Below is a small trained network, with its code and all its weights. Each question gives an input and a class and asks what happens when units are switched off, that is, made to give their printed mean instead of their output.

import numpy as np


def w(rows, s, z=0):
    codes = np.array(rows[::2]) - 128.0
    scale = np.full(codes.shape[1], s)
    scale[-1] = z or s
    return codes * scale


def f(y):
    return np.maximum(y, 0)


def log_softmax(a):
    a = a - a.max(-1, keepdims=True)
    return a - np.log(np.exp(a).sum(-1, keepdims=True))


def net(x, mask):
    res = np.array(x, float).reshape(1, 5) / 4 @ E
    y = f(res @ A[0][:, :-1].T + A[0][:, -1])
    res = res + np.where(mask, y, B[0][:, -1]) @ B[0][:, :-1]
    return log_softmax(res[-1] @ U[:, :-1].T + U[:, -1])


A, B = {}, {}
E = w([
[189,88,250,177,71,236],'x0',
[22,156,214,40,97,140],'x1',
[170,20,118,92,18,44],'x2',
[125,124,123,128,128,132],'x3',
[132,129,134,127,132,123],'x4',
],0.016)
A[0] = w([
[83,162,49,90,164,41,236],'N0',
[185,95,78,112,77,105,89],'N1',
[10,146,195,48,77,135,139],'N2',
[110,55,153,188,118,164,108],'N3',
[227,143,66,220,143,118,253],'N4',
[133,4,124,98,7,30,128],'N5',
],0.013)
B[0] = w([
[87,99,48,128,207,57,248],'N0',
[163,75,118,120,135,106,178],'N1',
[122,177,152,36,154,134,231],'N2',
[162,145,177,146,115,124,170],'N3',
[117,110,94,222,91,149,250],'N4',
[252,101,101,65,118,109,254],'N5',
],0.019,0.03)
U = w([
[34,133,85,211,143,98,113],'0',
[180,86,67,152,125,53,63],'1',
[131,166,166,217,95,228,209],'2',
[222,101,148,164,61,137,104],'3',
[25,171,128,95,183,101,201],'4',
[164,143,106,53,157,45,2],'5',
[79,190,247,114,106,224,250],'6',
[202,146,192,59,76,150,99],'7',
],0.015,0.0065)

Each question gives the input, the list of numbers given to net, and the class t.
The units are the neurons (one row each of A and B). Each row of codes is followed by its name. A weight is (code - 128) times the scale printed after its matrix; where a second scale follows, it is the last column's (A, B and U).
mask holds one flag per neuron, in row order. A switched-off neuron (its flag False) gives its mean, the last column of its row in B, instead of its output. The means were averaged over made-up inputs and are rounded, as every weight is.
A unit's drop is (log p(t) with every unit on - log p(t) with that unit switched off) / (log p(t) with every unit on - log p(t) with every unit switched off).
The circuit of an input: a set's keep is (log p(t) with only the set's units on - log p(t) with every unit switched off) / (log p(t) with every unit on - log p(t) with every unit switched off). Starting from all 6 units, units are removed one at a time, each time the one whose removal leaves the highest keep (on an exact tie, the one counted first), for as long as the keep stays at least 0.8.
units of the circuit, in order: the units of the circuit, biggest drop first
unit that matters most: the unit with the biggest drop
k most important neurons: the k neurons with the biggest drops, biggest first
drop when u is switched off: that unit's drop, to one decimal
input [8,8,-4,3,6], class 6: units of the circuit, in order	N5
input [3,-8,-2,0,-8], class 2: units of the circuit, in order	N0, N5
input [2,6,-3,-7,-8], class 6: units of the circuit, in order	N0, N5
input [7,0,0,-5,3], class 2: units of the circuit, in order	N5, N0
input [1,7,-2,8,2], class 6: units of the circuit, in order	N0, N5
input [2,-5,0,2,3], class 2: 2 most important neurons	N0, N5
input [5,-3,-5,5,-4], class 2: 2 most important neurons	N0, N5
input [-7,8,-7,7,-5], class 4: drop when N3 is switched off	0.0
input [2,5,8,-6,-8], class 7: drop when N0 is switched off	0.9
input [0,5,-7,4,1], class 4: drop when N5 is switched off	1.1
input [1,5,-7,6,-8], class 6: 2 most important neurons	N0, N5
input [3,0,4,-2,7], class 3: 2 most important neurons	N0, N2
input [6,6,1,-7,5], class 7: 2 most important neurons	N0, N4
input [0,1,6,0,-2], class 5: unit that matters most	N4
input [-8,1,-2,8,-3], class 4: 2 most important neurons	N5, N4
input [3,7,-3,8,-2], class 6: 2 most important neurons	N0, N5
